Below are the code and all the weights of a small trained network. Each question names an input and a class and asks about switching units off, where a switched-off unit gives its printed mean instead of its output.

import numpy as np


def w(rows, s, z=0):
    codes = np.array(rows[::2]) - 128.0
    scale = np.full(codes.shape[1], s)
    scale[-1] = z or s
    return codes * scale


def f(y):
    return y / 2 * (1 + np.tanh(0.7978845608 * (y + 0.044715 * y**3)))


def log_softmax(a):
    a = a - a.max(-1, keepdims=True)
    return a - np.log(np.exp(a).sum(-1, keepdims=True))


def net(x, mask):
    res = np.array(x, float).reshape(1, 4) / 4 @ E
    y = f(res @ A[0][:, :-1].T + A[0][:, -1])
    res = res + np.where(mask, y, B[0][:, -1]) @ B[0][:, :-1]
    return log_softmax(res[-1] @ U[:, :-1].T + U[:, -1])


A, B = {}, {}
E = w([
[127,127,128,130,126,122],'x0',
[55,130,125,228,237,37],'x1',
[100,225,216,81,81,18],'x2',
[71,254,67,225,63,209],'x3',
],0.007)
A[0] = w([
[68,234,244,93,87,28,252],'n0',
[48,103,113,220,235,28,121],'n1',
[86,35,68,179,171,220,226],'n2',
[210,122,115,30,37,180,54],'n3',
[157,4,214,11,130,55,17],'n4',
[30,254,79,175,35,207,48],'n5',
],0.0068,0.0029)
B[0] = w([
[191,116,159,222,236,238,255],'n0',
[53,218,72,34,109,219,216],'n1',
[225,124,210,169,209,201,208],'n2',
[81,189,89,43,154,225,182],'n3',
[79,8,58,164,130,173,220],'n4',
[57,2,73,192,186,78,214],'n5',
],0.0077,0.0095)
U = w([
[86,41,80,159,133,120,85],'0',
[165,146,135,135,128,149,254],'1',
[208,150,206,168,168,191,53],'2',
[85,205,88,63,115,189,98],'3',
[182,160,166,135,97,88,197],'4',
[133,139,147,103,68,12,91],'5',
[151,151,153,104,55,12,90],'6',
[139,156,181,114,43,68,81],'7',
],0.011,0.012)

Each question gives the input, the list of numbers given to net, and the class t.
The units are the neurons (one row each of A and B). Each row of codes is followed by its name. A weight is (code - 128) times the scale printed after its matrix; where a second scale follows, it is the last column's (A, B and U).
mask holds one flag per neuron, in row order. A switched-off neuron (its flag False) gives its mean, the last column of its row in B, instead of its output. The means were averaged over made-up inputs and are rounded, as every weight is.
A unit's drop is (log p(t) with every unit on - log p(t) with that unit switched off) / (log p(t) with every unit on - log p(t) with every unit switched off).
unit that matters most: the unit with the biggest drop
k most important neurons: the k neurons with the biggest drops, biggest first
drop of u: that unit's drop, to one decimal
input [0,-2,-6,6], class 0: 2 most important neurons : (n5, n0)
input [-5,-5,0,6], class 0: 2 most important neurons : (n5, n1)
input [0,8,8,-4], class 2: 2 most important neurons : (n0, n3)
input [-7,-3,-8,5], class 2: unit that matters most : n2
input [-2,-2,1,-2], class 4: 2 most important neurons : (n1, n5)
input [-3,7,6,-2], class 3: 3 most important neurons : (n1, n2, n5)
input [2,-5,1,-1], class 3: 3 most important neurons : (n3, n2, n0)
input [-3,-7,3,-1], class 3: 3 most important neurons : (n3, n2, n5)
input [2,-1,5,-1], class 2: 3 most important neurons : (n0, n1, n5)
input [-6,0,7,-5], class 2: 3 most important neurons : (n0, n5, n1)
input [6,8,6,2], class 3: 2 most important neurons : (n1, n2)
input [-4,-4,-1,5], class 0: 2 most important neurons : (n5, n1)
input [3,-4,-7,-1], class 2: 2 most important neurons : (n2, n1)
input [-4,-7,-6,-5], class 3: unit that matters most : n3
input [3,-8,-1,-7], class 3: 3 most important neurons : (n3, n5, n0)
input [8,0,7,-8], class 0: drop of n2 : 0.3
input [-6,-1,2,-8], class 0: drop of n5 : 0.0
input [7,8,-7,4], class 3: drop of n3 : -0.1
